Here is a tiny trained network, its code and every weight. The questions are about switching its units off for an input and a class, where a switched-off unit gives its printed mean instead of its output.

import numpy as np


def w(rows, s, z=0):
    codes = np.array(rows[::2]) - 128.0
    scale = np.full(codes.shape[1], s)
    scale[-1] = z or s
    return codes * scale


def norm(h):
    return h / np.sqrt((h * h).mean(-1, keepdims=True) + 1e-5)


def f(y):
    return y / 2 * (1 + np.tanh(0.7978845608 * (y + 0.044715 * y**3)))


def log_softmax(a):
    a = a - a.max(-1, keepdims=True)
    return a - np.log(np.exp(a).sum(-1, keepdims=True))


def net(x, mask):
    res = np.array(x, float).reshape(1, 5) / 4 @ E
    u = 0
    for l in range(4):
        y = f(norm(res) @ A[l][:, :-1].T + A[l][:, -1])
        res = res + np.where(mask[u : u + 8], y, B[l][:, -1]) @ B[l][:, :-1]
        u += 8
    return log_softmax(norm(res)[-1] @ U[:, :-1].T + U[:, -1])


A, B = {}, {}
E = w([
[138,64,255,126,180],'x0',
[90,150,167,115,79],'x1',
[217,78,129,153,52],'x2',
[208,188,133,68,165],'x3',
[116,76,103,67,128],'x4',
],0.0066)
A[0] = w([
[126,185,136,57,178,49],'L0N1',
[119,138,179,105,167,3],'L0N2',
[92,177,137,113,159,109],'L0N3',
[166,146,106,231,197,128],'L0N4',
[135,93,189,108,177,105],'L0N5',
[219,140,167,95,60,185],'L0N6',
[112,232,217,167,55,85],'L0N7',
[85,108,156,9,54,106],'L0N8',
],0.011,0.0051)
B[0] = w([
[107,100,100,222,155,164],'L0N1',
[95,165,111,172,74,133],'L0N2',
[123,151,112,193,204,155],'L0N3',
[114,29,103,4,116,177],'L0N4',
[188,208,132,63,43,196],'L0N5',
[153,133,89,255,203,255],'L0N6',
[166,21,71,11,166,189],'L0N7',
[186,74,85,82,169,184],'L0N8',
],0.0081,0.006)
A[1] = w([
[49,35,146,171,43,210],'L1N1',
[135,170,45,132,95,250],'L1N2',
[124,90,230,132,122,152],'L1N3',
[72,97,147,127,92,8],'L1N4',
[145,12,86,94,149,204],'L1N5',
[170,95,225,129,115,48],'L1N6',
[68,144,38,107,69,98],'L1N7',
[111,107,104,181,84,132],'L1N8',
],0.011,0.0021)
B[1] = w([
[191,151,104,165,255,168],'L1N1',
[176,138,245,88,93,185],'L1N2',
[196,237,109,108,70,155],'L1N3',
[106,174,121,113,237,126],'L1N4',
[141,80,152,104,134,254],'L1N5',
[162,161,137,114,69,162],'L1N6',
[192,188,140,101,110,170],'L1N7',
[204,133,174,145,109,140],'L1N8',
],0.0087)
A[2] = w([
[171,94,133,5,131,126],'L2N1',
[80,138,117,93,144,138],'L2N2',
[110,95,154,182,130,131],'L2N3',
[85,183,126,57,151,138],'L2N4',
[149,83,147,128,131,120],'L2N5',
[20,152,114,90,150,196],'L2N6',
[86,182,153,127,171,2],'L2N7',
[96,147,157,118,132,85],'L2N8',
],0.013,0.0025)
B[2] = w([
[37,90,215,90,122,248],'L2N1',
[218,65,138,158,115,136],'L2N2',
[88,125,78,201,81,126],'L2N3',
[227,79,230,157,94,165],'L2N4',
[35,132,176,158,94,162],'L2N5',
[217,26,88,222,54,149],'L2N6',
[197,134,114,154,139,138],'L2N7',
[254,146,133,179,135,122],'L2N8',
],0.0083,0.011)
A[3] = w([
[151,88,122,103,128,42],'L3N1',
[185,90,56,41,216,253],'L3N2',
[170,72,155,125,145,85],'L3N3',
[7,111,173,203,106,170],'L3N4',
[178,239,194,152,255,171],'L3N5',
[113,196,239,182,179,222],'L3N6',
[133,224,166,94,35,136],'L3N7',
[55,149,111,178,215,127],'L3N8',
],0.0087,0.0042)
B[3] = w([
[166,106,156,100,143,129],'L3N1',
[26,140,89,25,65,255],'L3N2',
[142,78,129,110,129,217],'L3N3',
[67,128,177,191,109,146],'L3N4',
[68,145,46,74,170,251],'L3N5',
[64,177,60,149,92,253],'L3N6',
[129,255,249,220,73,201],'L3N7',
[83,247,115,90,190,124],'L3N8',
],0.0068,0.005)
U = w([
[181,254,178,103,93,154],'0',
[221,79,86,206,142,217],'1',
[106,82,158,64,135,121],'2',
[105,177,6,82,180,181],'3',
[108,73,149,62,100,34],'4',
[43,152,129,193,106,5],'5',
],0.016,0.0034)

Each question gives the input, the list of numbers given to net, and the class t.
The units are the neurons (one row each of A and B). Each row of codes is followed by its name. A weight is (code - 128) times the scale printed after its matrix; where a second scale follows, it is the last column's (A, B and U).
mask holds one flag per neuron, layer by layer. A switched-off neuron (its flag False) gives its mean, the last column of its row in B, instead of its output. The means were averaged over made-up inputs and are rounded, as every weight is.
A unit's drop is (log p(t) with every unit on - log p(t) with that unit switched off) / (log p(t) with every unit on - log p(t) with every unit switched off).
The circuit of an input: a set's keep is (log p(t) with only the set's units on - log p(t) with every unit switched off) / (log p(t) with every unit on - log p(t) with every unit switched off). Starting from the 12 units with the biggest drops (on a tie, the unit counted first), units are removed one at a time, each time the one whose removal leaves the highest keep (on an exact tie, the one counted first), for as long as the keep stays at least 0.8.
circuit, biggest first: the units of the circuit, biggest drop first
top k neurons: the k neurons with the biggest drops, biggest first
top k neurons in layer l: the k neurons of layer l with the biggest drops, biggest first
drop of u: that unit's drop, to one decimal
input [5,1,6,0,3], class 1: circuit, biggest first : [L0N6]
input [-7,-2,-8,2,3], class 1: top 2 neurons : [L0N5 L0N3]
input [5,3,-5,8,-1], class 3: top 2 neurons : [L0N1 L3N5]
input [-6,1,-1,7,2], class 3: top 2 neurons : [L0N5 L3N5]
input [-7,3,-2,8,-6], class 3: top 2 neurons : [L3N5 L0N5]
input [-5,4,5,-7,6], class 3: top 4 neurons : [L1N1 L0N7 L0N5 L0N4]
input [-1,2,-6,-1,1], class 1: top 2 neurons : [L2N6 L0N6]
input [5,-3,5,4,3], class 0: top 4 neurons : [L0N5 L0N7 L1N1 L1N6]
input [8,-5,-8,7,3], class 0: circuit, biggest first : [L0N5 L0N7]
input [6,6,2,-5,-2], class 0: top 3 neurons : [L1N3 L0N4 L1N6]
input [-2,-5,2,-8,-3], class 3: top 2 neurons : [L1N1 L0N7]
input [-4,2,4,8,-8], class 2: top 2 neurons in layer 1 : [L1N1 L1N2]
input [2,0,0,5,-5], class 2: top 2 neurons : [L0N7 L0N4]
input [5,-1,-4,-8,-1], class 3: top neuron : [L1N1]
input [-7,5,-2,1,-8], class 2: top 2 neurons : [L0N7 L2N1]
input [6,-1,3,8,-5], class 3: top 2 neurons : [L0N6 L3N5]
input [-6,-7,-7,0,6], class 1: top 3 neurons in layer 2 : [L2N4 L2N6 L2N2]
input [3,0,8,-5,7], class 1: top 2 neurons : [L0N7 L0N4]
input [-2,2,-5,-6,-3], class 3: top 2 neurons in layer 1 : [L1N1 L1N7]
input [-4,-6,-6,3,-7], class 2: circuit, biggest first : [L0N4]
input [7,0,2,-8,-7], class 3: top 3 neurons in layer 1 : [L1N1 L1N4 L1N2]
input [-4,1,8,-8,0], class 1: top 2 neurons : [L1N8 L1N1]
input [5,4,-1,-4,4], class 0: top 2 neurons in layer 0 : [L0N7 L0N4]
input [-6,2,-2,-6,-1], class 0: top 2 neurons in layer 1 : [L1N7 L1N2]
input [-5,-2,4,-7,6], class 3: top 2 neurons in layer 3 : [L3N5 L3N6]
input [2,3,-7,-8,-5], class 3: top 2 neurons in layer 3 : [L3N5 L3N2]
input [-6,-8,-2,0,3], class 4: top 3 neurons in layer 1 : [L1N3 L1N5 L1N6]
input [0,6,-1,3,-8], class 2: circuit, biggest first : [L0N7]
input [-6,5,-8,7,3], class 1: drop of L0N6 : 0.4
input [-1,-8,3,-2,-6], class 4: drop of L0N4 : 1.7
